Here is a tiny trained network, its code and every weight. The questions are about switching its units off for an input and a target symbol, where a switched-off unit gives its printed mean instead of its output.

import numpy as np


def w(rows, s, z=0):
    codes = np.array(rows[::2]) - 128.0
    scale = np.full(codes.shape[1], s)
    scale[-1] = z or s
    return codes * scale


def f(y):
    return np.maximum(y, 0)


def softmax(a):
    e = np.exp(a - a.max(-1, keepdims=True))
    return e / e.sum(-1, keepdims=True)


def log_softmax(a):
    a = a - a.max(-1, keepdims=True)
    return a - np.log(np.exp(a).sum(-1, keepdims=True))


def net(x, mask):
    ids = ['αβδεζθλξπσφω'.index(c) for c in x.split()]
    T = len(ids)
    res = E[ids] + P[:T]
    u = 0
    for l in range(2):
        r = res
        for j in range(2):
            rows = slice(3 * j, 3 * j + 3)
            q, k, v = (r @ M[l][rows].T for M in (Q, K, V))
            z = softmax(np.where(np.tri(T) > 0, q @ k.T / 3**0.5, -1e9)) @ v
            o = O[l][rows]
            res = res + np.where(mask[u + j], z, o[:, -1]) @ o[:, :-1]
        u += 2
        y = f(res @ A[l][:, :-1].T + A[l][:, -1])
        res = res + np.where(mask[u : u + 4], y, B[l][:, -1]) @ B[l][:, :-1]
        u += 4
    return log_softmax(res[-1] @ U[:, :-1].T + U[:, -1])


Q, K, V, O, A, B = {}, {}, {}, {}, {}, {}
E = w([
[88,44,98,177],'α',
[107,59,157,38],'β',
[161,136,56,85],'δ',
[248,162,134,80],'ε',
[3,124,130,202],'ζ',
[122,193,198,208],'θ',
[97,197,40,185],'λ',
[196,81,144,150],'ξ',
[59,64,42,97],'π',
[236,18,2,221],'σ',
[106,211,99,93],'φ',
[172,84,255,99],'ω',
],0.0085)
P = w([
[145,252,104,165],'0',
[146,185,87,141],'1',
[158,146,94,134],'2',
[159,111,98,131],'3',
[157,84,97,126],'4',
[152,66,99,124],'5',
[165,47,102,119],'6',
[160,53,103,112],'7',
],0.0038)
Q[0] = w([
[94,172,154,236],'0.h1',
[85,211,119,123],'0.h1',
[187,187,168,114],'0.h1',
[209,82,26,41],'0.h2',
[73,67,43,178],'0.h2',
[138,105,83,3],'0.h2',
],0.025)
K[0] = w([
[117,115,182,237],'0.h1',
[30,185,177,153],'0.h1',
[166,207,206,90],'0.h1',
[218,12,1,147],'0.h2',
[21,77,44,210],'0.h2',
[177,75,58,51],'0.h2',
],0.02)
V[0] = w([
[125,100,137,127],'0.h1',
[140,31,167,172],'0.h1',
[131,66,146,153],'0.h1',
[96,115,74,224],'0.h2',
[127,184,143,2],'0.h2',
[178,125,157,244],'0.h2',
],0.0071)
O[0] = w([
[139,153,121,135,102],'0.h1',
[110,253,95,188,40],'0.h1',
[131,206,114,161,80],'0.h1',
[64,67,113,235,246],'0.h2',
[204,223,77,17,4],'0.h2',
[135,79,226,243,193],'0.h2',
],0.0048,0.0013)
A[0] = w([
[69,97,136,58,1],'0.n1',
[247,170,86,162,33],'0.n2',
[217,78,192,87,115],'0.n3',
[146,109,95,107,6],'0.n4',
],0.012,0.0033)
B[0] = w([
[185,90,46,54,159],'0.n1',
[251,125,125,104,205],'0.n2',
[150,157,196,185,255],'0.n3',
[77,150,154,182,150],'0.n4',
],0.016,0.0033)
Q[1] = w([
[227,33,193,50],'1.h1',
[106,121,16,190],'1.h1',
[39,100,179,55],'1.h1',
[112,63,177,147],'1.h2',
[129,160,132,249],'1.h2',
[207,9,105,154],'1.h2',
],0.016)
K[1] = w([
[88,98,190,8],'1.h1',
[110,53,79,178],'1.h1',
[185,191,71,83],'1.h1',
[113,120,112,189],'1.h2',
[173,132,18,152],'1.h2',
[181,11,184,183],'1.h2',
],0.017)
V[1] = w([
[52,110,164,56],'1.h1',
[99,17,214,99],'1.h1',
[127,253,99,175],'1.h1',
[143,76,134,169],'1.h2',
[158,167,135,142],'1.h2',
[100,219,121,99],'1.h2',
],0.0071)
O[1] = w([
[39,72,84,101,8],'1.h1',
[34,99,166,38,125],'1.h1',
[151,192,108,255,104],'1.h1',
[128,70,158,194,221],'1.h2',
[205,162,145,136,210],'1.h2',
[124,204,80,87,4],'1.h2',
],0.0051,0.0041)
A[1] = w([
[69,154,30,168,166],'1.n1',
[133,190,2,153,160],'1.n2',
[57,246,107,156,253],'1.n3',
[121,228,174,55,181],'1.n4',
],0.015,0.0051)
B[1] = w([
[82,63,119,153,183],'1.n1',
[185,104,65,143,253],'1.n2',
[102,250,108,118,196],'1.n3',
[70,144,168,72,247],'1.n4',
],0.024,0.0047)
U = w([
[211,117,182,229,178],'α',
[59,56,157,180,152],'β',
[237,150,51,75,211],'δ',
[128,143,109,130,23],'ε',
[221,194,170,74,1],'ζ',
[80,91,97,2,211],'θ',
[105,65,27,94,45],'λ',
[135,180,27,171,98],'ξ',
[72,163,192,111,61],'π',
[19,158,94,138,113],'σ',
[120,213,43,57,93],'φ',
[138,246,129,175,150],'ω',
],0.0056,0.0059)

Each question gives the input, a string of symbols that net reads in full, and the target symbol t.
The units are the heads (3 rows each of Q, K, V and O) and the neurons (one row each of A and B). Each row of codes is followed by its name. A weight is (code - 128) times the scale printed after its matrix; where a second scale follows, it is the last column's (O, A, B and U).
mask holds one flag per unit, layer by layer, with each layer's heads first. A switched-off unit (its flag False) gives its mean, the last column of its rows in O or B, instead of its output. The means were averaged over made-up inputs and are rounded, as every weight is.
A unit's drop is (log p(t) with every unit on - log p(t) with that unit switched off) / (log p(t) with every unit on - log p(t) with every unit switched off).
The circuit of an input: a set's keep is (log p(t) with only the set's units on - log p(t) with every unit switched off) / (log p(t) with every unit on - log p(t) with every unit switched off). Starting from all 12 units, units are removed one at a time, each time the one whose removal leaves the highest keep (on an exact tie, the one counted first), for as long as the keep stays at least 0.8.
circuit, biggest first: the units of the circuit, biggest drop first
k most important neurons: the k neurons with the biggest drops, biggest first
top k neurons in layer l: the k neurons of layer l with the biggest drops, biggest first
which heads matter: for each layer, one digit per head in row order, 1 if its drop is at least 0.15 and else 0, layers parted by /
input δ π δ δ δ β δ, target θ: circuit, biggest first : (1.h1)
input θ σ β δ, target α: top 3 neurons in layer 1 : (1.n4, 1.n3, 1.n1)
input δ σ θ β δ, target β: 3 most important neurons : (1.n2, 1.n3, 0.n4)
input π β θ σ θ ξ ξ, target β: circuit, biggest first : (0.h2, 1.h2)
input φ β β ω, target π: circuit, biggest first : (1.n4, 0.n3, 0.h2, 1.h2)
input σ δ δ ε φ ξ π, target α: 2 most important neurons : (1.n4, 0.n2)
input φ σ β, target α: circuit, biggest first : (0.h2, 1.h1)
input δ ε δ λ ξ σ β, target α: circuit, biggest first : (0.h2, 1.h1, 1.n4)
input φ δ β α α π, target λ: top 3 neurons in layer 0 : (0.n3, 0.n1, 0.n2)
input β δ σ δ θ π, target α: circuit, biggest first : (1.h1, 0.h1, 0.h2, 1.n4)
input δ σ δ α φ, target α: circuit, biggest first : (0.h2, 1.n4, 1.h2)
input σ β θ ξ ζ, target α: circuit, biggest first : (1.h2, 0.h2, 1.n4)
input φ ω ε θ δ λ δ α, target β: 2 most important neurons : (0.n2, 0.n3)
input β δ α φ α σ λ δ, target α: which heads matter : 11 / 01
input δ α ξ β β θ δ λ, target ξ: which heads matter : 10 / 01
input δ θ ξ, target α: top neuron in layer 0 : (0.n3)
input δ λ φ φ λ δ ε, target ζ: circuit, biggest first : (0.h2, 0.n2, 1.n4, 0.n3)
input ω φ β, target θ: circuit, biggest first : (0.h2, 1.n4, 1.h2)
input δ α π, target λ: top 3 neurons in layer 0 : (0.n3, 0.n2, 0.n1)
input λ δ δ ε φ, target φ: which heads matter : 01 / 11
input δ β ξ β θ, target ω: circuit, biggest first : (1.n3, 0.n2, 0.h1, 1.h1)
input β β ξ δ β σ α, target α: most important neuron : (1.n4)
